Here is a tiny trained network, its code and every weight. The questions are about switching its units off for an input and a class, where a switched-off unit gives its printed mean instead of its output.

import numpy as np


def w(rows, s, z=0):
    codes = np.array(rows[::2]) - 128.0
    scale = np.full(codes.shape[1], s)
    scale[-1] = z or s
    return codes * scale


def f(y):
    return np.maximum(y, 0)


def log_softmax(a):
    a = a - a.max(-1, keepdims=True)
    return a - np.log(np.exp(a).sum(-1, keepdims=True))


def net(x, mask):
    res = np.array(x, float).reshape(1, 4) / 4 @ E
    y = f(res @ A[0][:, :-1].T + A[0][:, -1])
    res = res + np.where(mask, y, B[0][:, -1]) @ B[0][:, :-1]
    return log_softmax(res[-1] @ U[:, :-1].T + U[:, -1])


A, B = {}, {}
E = w([
[208,120,37],'x0',
[134,217,17],'x1',
[150,45,221],'x2',
[85,2,62],'x3',
],0.0086)
A[0] = w([
[191,156,209,123],'neuron 1',
[194,186,70,240],'neuron 2',
[159,92,96,107],'neuron 3',
[71,126,25,91],'neuron 4',
[154,64,164,108],'neuron 5',
[132,244,126,255],'neuron 6',
[136,98,44,87],'neuron 7',
[16,23,132,194],'neuron 8',
],0.011,0.0081)
B[0] = w([
[155,147,118,189],'neuron 1',
[100,232,91,240],'neuron 2',
[113,102,112,153],'neuron 3',
[153,89,36,191],'neuron 4',
[99,31,23,179],'neuron 5',
[109,254,142,253],'neuron 6',
[142,87,124,174],'neuron 7',
[59,173,239,244],'neuron 8',
],0.0095,0.012)
U = w([
[107,211,167,186],'0',
[179,130,127,2],'1',
[137,86,102,52],'2',
[246,166,57,180],'3',
[80,56,153,177],'4',
],0.012,0.0081)

Each question gives the input, the list of numbers given to net, and the class t.
The units are the neurons (one row each of A and B). Each row of codes is followed by its name. A weight is (code - 128) times the scale printed after its matrix; where a second scale follows, it is the last column's (A, B and U).
mask holds one flag per neuron, in row order. A switched-off neuron (its flag False) gives its mean, the last column of its row in B, instead of its output. The means were averaged over made-up inputs and are rounded, as every weight is.
A unit's drop is (log p(t) with every unit on - log p(t) with that unit switched off) / (log p(t) with every unit on - log p(t) with every unit switched off).
The circuit of an input: a set's keep is (log p(t) with only the set's units on - log p(t) with every unit switched off) / (log p(t) with every unit on - log p(t) with every unit switched off). Starting from all 8 units, units are removed one at a time, each time the one whose removal leaves the highest keep (on an exact tie, the one counted first), for as long as the keep stays at least 0.8.
units of the circuit, in order: the units of the circuit, biggest drop first
unit that matters most: the unit with the biggest drop
top k neurons: the k neurons with the biggest drops, biggest first
drop of u: that unit's drop, to one decimal
input [-1,-6,0,2], class 4: unit that matters most -> neuron 6
input [-3,1,5,1], class 4: top 2 neurons -> (neuron 6; neuron 2)
input [3,-3,-1,5], class 4: units of the circuit, in order -> (neuron 6; neuron 2)
input [8,-7,-2,1], class 4: units of the circuit, in order -> (neuron 6; neuron 1)
input [6,-1,1,7], class 4: top 2 neurons -> (neuron 8; neuron 6)
input [0,3,-7,0], class 3: top 3 neurons -> (neuron 8; neuron 4; neuron 7)
input [1,-2,-7,3], class 3: top 4 neurons -> (neuron 4; neuron 8; neuron 6; neuron 7)
input [5,-3,7,-7], class 3: top 2 neurons -> (neuron 8; neuron 1)
input [-1,1,-5,7], class 4: top 2 neurons -> (neuron 6; neuron 8)
input [-5,-3,-6,7], class 4: top 2 neurons -> (neuron 6; neuron 2)
input [1,-7,7,-4], class 4: top 2 neurons -> (neuron 5; neuron 6)
input [-8,-6,-6,3], class 4: top 3 neurons -> (neuron 6; neuron 2; neuron 1)
input [-3,3,-8,2], class 3: top 2 neurons -> (neuron 8; neuron 4)
input [3,1,-5,8], class 2: top neuron -> (neuron 6)
input [-8,-4,6,1], class 4: drop of neuron 5 -> 0.3
input [6,-2,2,5], class 4: drop of neuron 8 -> 0.1
input [-2,4,-4,0], class 3: drop of neuron 5 -> -0.4
input [0,4,8,-3], class 3: drop of neuron 8 -> 1.4
